Here is a tiny trained network, its code and every weight. The questions are about switching its units off for an input and a target symbol, where a switched-off unit gives its printed mean instead of its output.

import numpy as np


def w(rows, s, z=0):
    codes = np.array(rows[::2]) - 128.0
    scale = np.full(codes.shape[1], s)
    scale[-1] = z or s
    return codes * scale


def f(y):
    return y / 2 * (1 + np.tanh(0.7978845608 * (y + 0.044715 * y**3)))


def softmax(a):
    e = np.exp(a - a.max(-1, keepdims=True))
    return e / e.sum(-1, keepdims=True)


def log_softmax(a):
    a = a - a.max(-1, keepdims=True)
    return a - np.log(np.exp(a).sum(-1, keepdims=True))


def net(x, mask):
    ids = ['αβγδεζηθλμξπστφ'.index(c) for c in x.split()]
    T = len(ids)
    res = E[ids] + P[:T]
    q, k, v = (res @ M[0].T for M in (Q, K, V))
    z = softmax(np.where(np.tri(T) > 0, q @ k.T / 2**0.5, -1e9)) @ v
    res = res + np.where(mask[0], z, O[0][:, -1]) @ O[0][:, :-1]
    y = f(res @ A[0][:, :-1].T + A[0][:, -1])
    res = res + np.where(mask[1:9], y, B[0][:, -1]) @ B[0][:, :-1]
    return log_softmax(res[-1] @ U[:, :-1].T + U[:, -1])


Q, K, V, O, A, B = {}, {}, {}, {}, {}, {}
E = w([
[111,125,152,116,144,170],'α',
[148,129,110,186,193,23],'β',
[140,69,73,165,45,58],'γ',
[62,42,228,163,198,134],'δ',
[119,119,161,118,139,148],'ε',
[184,171,70,187,188,151],'ζ',
[185,140,175,107,125,158],'η',
[129,3,213,110,67,118],'θ',
[81,222,181,172,171,162],'λ',
[189,167,162,120,129,135],'μ',
[117,181,134,136,142,112],'ξ',
[108,125,140,85,190,230],'π',
[47,148,116,155,154,149],'σ',
[137,118,161,109,136,181],'τ',
[89,148,131,118,168,132],'φ',
],0.017)
P = w([
[115,202,244,233,2,185],'0',
[71,87,134,119,122,145],'1',
[159,110,177,109,126,165],'2',
[148,119,173,119,121,157],'3',
[123,123,164,120,132,153],'4',
[130,128,166,123,132,152],'5',
[60,131,140,152,127,124],'6',
[151,135,178,135,119,166],'7',
[118,133,156,120,153,168],'8',
[125,135,169,144,129,168],'9',
[119,129,166,136,140,174],'10',
[135,147,174,151,118,171],'11',
],0.0094)
Q[0] = w([
[79,210,253,117,170,187],'H1',
[103,161,201,142,167,184],'H1',
],0.0076)
K[0] = w([
[79,205,255,232,53,132],'H1',
[164,201,184,186,97,230],'H1',
],0.0078)
V[0] = w([
[247,67,183,72,125,156],'H1',
[192,215,140,159,105,3],'H1',
],0.0054)
O[0] = w([
[31,87,3,161,129,185,21],'H1',
[164,55,118,159,206,151,2],'H1',
],0.015,0.00057)
A[0] = w([
[137,38,146,21,77,149,95],'N1',
[163,156,82,161,79,166,186],'N2',
[40,154,185,205,106,158,138],'N3',
[132,129,43,215,159,117,159],'N4',
[69,245,163,30,93,186,151],'N5',
[165,99,97,168,138,2,153],'N6',
[95,96,189,208,152,161,116],'N7',
[183,45,132,184,50,209,254],'N8',
],0.009,0.0057)
B[0] = w([
[149,254,147,147,104,32,170],'N1',
[104,92,64,109,186,202,154],'N2',
[202,113,79,25,124,106,226],'N3',
[193,131,151,209,141,180,157],'N4',
[117,137,104,93,39,131,248],'N5',
[171,74,171,140,56,125,154],'N6',
[130,147,211,82,210,101,203],'N7',
[44,107,71,157,165,63,255],'N8',
],0.0099,0.0077)
U = w([
[126,138,137,99,81,133,116],'α',
[88,144,209,161,152,135,91],'β',
[95,182,131,117,158,36,187],'γ',
[140,160,121,99,53,129,34],'δ',
[135,136,114,80,128,120,175],'ε',
[115,140,176,130,149,125,124],'ζ',
[89,100,97,138,168,154,120],'η',
[107,95,69,91,103,170,199],'θ',
[221,114,238,174,77,113,142],'λ',
[140,173,95,195,219,149,157],'μ',
[191,68,174,42,187,76,5],'ξ',
[152,138,103,102,19,149,133],'π',
[255,207,164,57,105,93,13],'σ',
[110,22,97,141,27,135,173],'τ',
[133,158,195,125,90,131,137],'φ',
],0.0084,0.0028)

Each question gives the input, a string of symbols that net reads in full, and the target symbol t.
The units are the heads (2 rows each of Q, K, V and O) and the neurons (one row each of A and B). Each row of codes is followed by its name. A weight is (code - 128) times the scale printed after its matrix; where a second scale follows, it is the last column's (O, A, B and U).
mask holds one flag per unit, heads first, then neurons. A switched-off unit (its flag False) gives its mean, the last column of its rows in O or B, instead of its output. The means were averaged over made-up inputs and are rounded, as every weight is.
A unit's drop is (log p(t) with every unit on - log p(t) with that unit switched off) / (log p(t) with every unit on - log p(t) with every unit switched off).
The circuit of an input: a set's keep is (log p(t) with only the set's units on - log p(t) with every unit switched off) / (log p(t) with every unit on - log p(t) with every unit switched off). Starting from all 9 units, units are removed one at a time, each time the one whose removal leaves the highest keep (on an exact tie, the one counted first), for as long as the keep stays at least 0.8.
circuit, biggest first: the units of the circuit, biggest drop first
top k neurons: the k neurons with the biggest drops, biggest first
drop of u: that unit's drop, to one decimal
input π μ β π η, target π: circuit, biggest first => [H1 N5]
input μ γ μ, target μ: circuit, biggest first => [H1 N5 N3]
input η α μ μ τ γ μ σ β σ β, target λ: circuit, biggest first => [N6 N4]
input ξ π γ β θ α φ ζ ξ δ ε, target ξ: top 4 neurons => [N7 N5 N4 N1]
input θ ε ε π η, target θ: top neuron => [N2]
input θ ξ ξ μ, target θ: circuit, biggest first => [H1 N2]
input θ ξ φ φ β ξ, target θ: circuit, biggest first => [H1 N1]
input π φ θ γ γ μ α γ γ η θ λ, target σ: circuit, biggest first => [N3 N8]
input π μ δ θ σ, target π: top 2 neurons => [N5 N8]
input ξ δ σ, target ξ: circuit, biggest first => [H1 N7]
input σ λ ζ π μ ξ τ λ γ π θ σ, target σ: circuit, biggest first => [H1 N8]
input π γ π φ η σ ε θ λ ε ε ξ, target π: circuit, biggest first => [H1 N5 N7]
input θ β θ θ θ ζ, target μ: circuit, biggest first => [N4 H1]
input π ξ γ β ε, target π: top 3 neurons => [N5 N7 N8]
input θ σ δ π η γ σ, target θ: circuit, biggest first => [H1 N3]
input π β η π θ δ λ π, target π: circuit, biggest first => [N5 H1]
input θ γ π φ, target θ: circuit, biggest first => [H1 N1]
input θ β π μ λ ε θ, target γ: top neuron => [N1]
input π π ε η π μ μ ε γ ζ ε τ, target π: top 2 neurons => [N5 N7]
input θ α τ α β φ β μ π, target θ: top neuron => [N5]
input μ π δ φ θ ζ θ π, target μ: drop of H1 => 1.4
input π λ τ π ξ τ θ η η, target π: drop of H1 => 0.8
input λ τ σ φ ε ε, target λ: drop of N8 => 0.1
